[ -1   8  -1  -7   7  24  -9  30 -15  12   0   0  -6  -6   6  -6 -17  11
 -11 -26  -4  -1  -5   2  24   3  -2  -3  -1  -8 -12  -2  -6  15  -4  11
 -15 -10  26  -5  14   1  -6   0   0   6  -1  -1   2] | veg
[  9  15  -7  -7   5   4  -5  19 -26  -2   3   5 -10  -3  -4 -16 -19  13
  16 -13 -10 -11  10  20  16 -13  -6   2  -6   7   4   6 -23   0 -10  20
 -15  -8  20  -7   7  -1  10  15  -5  -8   4 -22  -7] | veg
[ 13  12  -5  -9  -1   7  -4  15 -33 -14   7   6  13  -1  12 -23 -16   2
  24   3   8  -8  16   9  -2 -21  -1   6   3   6   1  -1 -17  -2 -12  14
 -16  15  14  -1   9 -16  17  15   1  -9  11 -23  -5] | kifi
[ -4  -4 -19  20   6  -8  18 -17  16   3  -6  15 -15  -2 -24  19  10   4
 -21   9 -20 -15 -24 -16  -5  31   2   6  -3  -9 -14   2   4   5   5 -12
  17 -20 -17  -3  -9  27 -12  -1  -4  15 -19  14  -5] | kifi
[ 13   5   2 -10   5  18  -9  29 -18   5   0   9   1   0   4 -28 -15  12
 -12 -31   0 -12   1   7  10 -10  -7   8   6  -6  -8   1 -10  17  -7  12
 -11 -23  20  -4  11  -1   0   6   0  -1  -1  -7  -2] | veg
[  3   7 -10   7  -3   3  11 -12  -5  -7  -2   0  -7   1 -11  -4  -2  -2
  10   8  -7  -6  -3 -11   5   6  -2   4   2  -4  -2   8  -3  -3   2   1
   3   4  -2  -7   3   1   8   5  -7  -4   6  -6  -5] | kifi
[-16   2 -16   9  -1  -6  10  -7   0   1  -2  12 -25   1 -21   5  -1   1
 -10   8 -16 -10  -7  -5 -10  13   2   5  10  -5  -5   2  -4  -4  -4  -4
   4 -14  -2 -14  -2  17  -4   4  -9   1 -13 -28 -11] | kifi
[  4   0   2   0   1  19  -5  28 -14   5   1   3   2  -4   8 -16 -15   8
  -4 -18   1 -19   3   4   8  -8  -2   6  -5   0  -6  -3  -5  12  -4  13
 -17   1  22   4  13  -4   5   4   9   5   1  -6   1] | veg
[  9   5  -5  -1   8  16 -12  29 -15  18   1   9 -13  -5   0 -13 -17  16
 -16 -30 -11 -14  11  28  10  -8 -10   1   2  -4  -7   1 -13  13  -8  18
 -14 -24  21   3  14   7  -5   8   7   2  -2  -5  -4] | veg
[  5   7  -1  -7  10  21   3  29 -14  13  -2   2  -6  -4  -3 -13 -16  18
 -16 -30  -5  -9   1   9   7  -7  -5  -3   3  -4   6  -3 -15  13  -7  23
 -11 -18  23  -5   8   6 -11  -4  12  -2  -1  -1   3] | veg
[  2  11 -18  -1  -3   2   8  -3 -13 -11  -3   1  -8   3   4  -8 -22   0
  10   6  -7 -12  -1   2   3   7  -2   1  -1 -12 -10  11  -8  -2  -4  -2
  -4   9   5  -6  10  11   9  10  -3  10  15  -4  -8] | kifi
[  4  16 -17   5   4  -6   3  -4 -16 -22  -7  -2  -1  -1 -13  -2  -9  -8
   3  13  -8  -2   0   2   1   5   2   6  -2  -5  -7   1 -14  -6   1  -1
  -3   9   0  -6   5   0   7   7  -3   2  -4 -14  -1] | kifi
[ 12  11  14 -19   5  27 -28  52 -36   4   2 -11   9 -14  19 -26 -14   7
   3 -38   8 -15  11  27  11 -22  -7  -5 -11  -4   0  -4 -16  19 -52  15
 -24   2  39   1  13 -20 -13  11  17 -11  16 -14   2] | veg
[  1   6 -12   7   6   3  -1   3 -19 -10   0   9   5   3 -10 -13 -13   1
   9   5 -13 -16   1   6   5   4  -3   8  -2  -9 -14  11 -18  -1  -4   4
  -6   7   8  -8  11   1   5  12  -3 -13  -2 -13  -8] | kifi
[ -7  16 -11  -4   1   3  -2   7 -21 -19  28  -5   8   1  -3 -21 -13   0
  19   5   1  -1   6   6   6  -9  -1   1  -6  -7  -5   9  -8  -2  -3  -2
  -5  17  11  -5  13  -5  11   5  -7  -4   5 -18  -1] | kifi
[ -8  14 -13 -13   1   0   8  -5 -12 -12  -4   4  -4  14  -4  -8 -14   2
   8   3 -12 -11   3  -2   6   2   1   2  -3  -6   1   7  -9  -9  -4   7
  -1  -1  11  -4   6   6   4  11  -6   0   9 -12 -12] | kifi
